Below are the code and all the weights of a small trained network. Each question names an input and a target symbol and asks about switching units off, where a switched-off unit gives its printed mean instead of its output.

import numpy as np


def w(rows, s, z=0):
    codes = np.array(rows[::2]) - 128.0
    scale = np.full(codes.shape[1], s)
    scale[-1] = z or s
    return codes * scale


def norm(h):
    return h / np.sqrt((h * h).mean(-1, keepdims=True) + 1e-5)


def f(y):
    return np.maximum(y, 0)


def softmax(a):
    e = np.exp(a - a.max(-1, keepdims=True))
    return e / e.sum(-1, keepdims=True)


def log_softmax(a):
    a = a - a.max(-1, keepdims=True)
    return a - np.log(np.exp(a).sum(-1, keepdims=True))


def net(x, mask):
    ids = ['αβδεζηθλμξπστφω'.index(c) for c in x.split()]
    T = len(ids)
    res = E[ids] + P[:T]
    q, k, v = (norm(res) @ M[0].T for M in (Q, K, V))
    z = softmax(np.where(np.tri(T) > 0, q @ k.T / 2**0.5, -1e9)) @ v
    res = res + np.where(mask[0], z, O[0][:, -1]) @ O[0][:, :-1]
    y = f(norm(res) @ A[0][:, :-1].T + A[0][:, -1])
    res = res + np.where(mask[1:9], y, B[0][:, -1]) @ B[0][:, :-1]
    return log_softmax(norm(res)[-1] @ U[:, :-1].T + U[:, -1])


Q, K, V, O, A, B = {}, {}, {}, {}, {}, {}
E = w([
[111,163,151,79],'α',
[103,182,132,75],'β',
[161,169,79,141],'δ',
[154,174,107,176],'ε',
[92,1,159,159],'ζ',
[95,145,154,112],'η',
[167,142,157,197],'θ',
[160,138,174,165],'λ',
[123,113,160,143],'μ',
[160,181,101,199],'ξ',
[105,145,132,147],'π',
[138,140,168,132],'σ',
[127,149,137,184],'τ',
[144,133,195,164],'φ',
[111,128,205,137],'ω',
],0.016)
P = w([
[111,90,56,55],'0',
[75,199,163,132],'1',
[41,239,221,165],'2',
[61,225,228,153],'3',
[63,225,218,134],'4',
[62,218,245,177],'5',
[68,208,243,162],'6',
[83,218,255,197],'7',
],0.0058)
Q[0] = w([
[144,1,37,60],'head 0',
[110,138,167,141],'head 0',
],0.0093)
K[0] = w([
[123,253,179,148],'head 0',
[116,86,79,147],'head 0',
],0.013)
V[0] = w([
[111,118,112,238],'head 0',
[254,117,148,141],'head 0',
],0.016)
O[0] = w([
[229,195,140,36,169],'head 0',
[55,255,203,172,2],'head 0',
],0.016,0.0044)
A[0] = w([
[226,61,130,75,117],'neuron 0',
[177,46,193,21,171],'neuron 1',
[163,117,56,82,179],'neuron 2',
[166,151,87,166,134],'neuron 3',
[59,50,87,192,2],'neuron 4',
[106,235,197,138,185],'neuron 5',
[35,86,112,175,164],'neuron 6',
[145,6,56,175,57],'neuron 7',
],0.015,0.0049)
B[0] = w([
[152,168,135,205,254],'neuron 0',
[147,162,130,250,250],'neuron 1',
[71,106,156,243,209],'neuron 2',
[97,101,162,152,147],'neuron 3',
[181,199,178,57,211],'neuron 4',
[89,38,31,113,220],'neuron 5',
[189,126,235,148,223],'neuron 6',
[93,165,116,11,224],'neuron 7',
],0.012,0.011)
U = w([
[127,93,190,93,90],'α',
[130,94,177,67,156],'β',
[71,63,109,158,100],'δ',
[105,111,41,114,108],'ε',
[123,116,142,184,5],'ζ',
[166,19,150,92,246],'η',
[91,225,123,89,168],'θ',
[45,178,136,139,88],'λ',
[159,162,190,70,25],'μ',
[153,175,49,66,101],'ξ',
[188,35,50,157,112],'π',
[70,120,248,170,79],'σ',
[248,183,117,130,165],'τ',
[45,118,76,144,186],'φ',
[159,146,186,67,90],'ω',
],0.016,0.0031)

Each question gives the input, a string of symbols that net reads in full, and the target symbol t.
The units are the heads (2 rows each of Q, K, V and O) and the neurons (one row each of A and B). Each row of codes is followed by its name. A weight is (code - 128) times the scale printed after its matrix; where a second scale follows, it is the last column's (O, A, B and U).
mask holds one flag per unit, heads first, then neurons. A switched-off unit (its flag False) gives its mean, the last column of its rows in O or B, instead of its output. The means were averaged over made-up inputs and are rounded, as every weight is.
A unit's drop is (log p(t) with every unit on - log p(t) with that unit switched off) / (log p(t) with every unit on - log p(t) with every unit switched off).
The circuit of an input: a set's keep is (log p(t) with only the set's units on - log p(t) with every unit switched off) / (log p(t) with every unit on - log p(t) with every unit switched off). Starting from all 9 units, units are removed one at a time, each time the one whose removal leaves the highest keep (on an exact tie, the one counted first), for as long as the keep stays at least 0.8.
units of the circuit, in order: the units of the circuit, biggest drop first
k most important neurons: the k neurons with the biggest drops, biggest first
drop when u is switched off: that unit's drop, to one decimal
input σ η τ η σ β τ ξ, target σ: units of the circuit, in order	[head 0; neuron 6]
input τ ω θ ξ τ, target τ: units of the circuit, in order	[head 0]
input σ ω β, target σ: units of the circuit, in order	[head 0; neuron 6]
input φ τ σ λ θ η β, target φ: units of the circuit, in order	[neuron 5; head 0]
input λ τ η λ σ τ σ φ, target λ: units of the circuit, in order	[head 0; neuron 5]
input θ σ τ π λ β σ φ, target θ: units of the circuit, in order	[head 0; neuron 5]
input λ σ ε σ τ σ τ, target λ: units of the circuit, in order	[head 0; neuron 5]
input ε α η θ, target ε: 2 most important neurons	[neuron 5; neuron 6]
input η τ σ π η θ, target η: units of the circuit, in order	[head 0; neuron 7; neuron 4]
input δ τ ξ α τ τ φ, target δ: units of the circuit, in order	[neuron 5; head 0; neuron 4]
input λ σ σ, target λ: drop when head 0 is switched off	0.7
input σ θ θ τ τ σ σ λ, target σ: drop when head 0 is switched off	1.7
input φ η δ τ σ τ η, target φ: drop when head 0 is switched off	0.5
input π θ β θ τ σ ε, target π: units of the circuit, in order	[head 0]
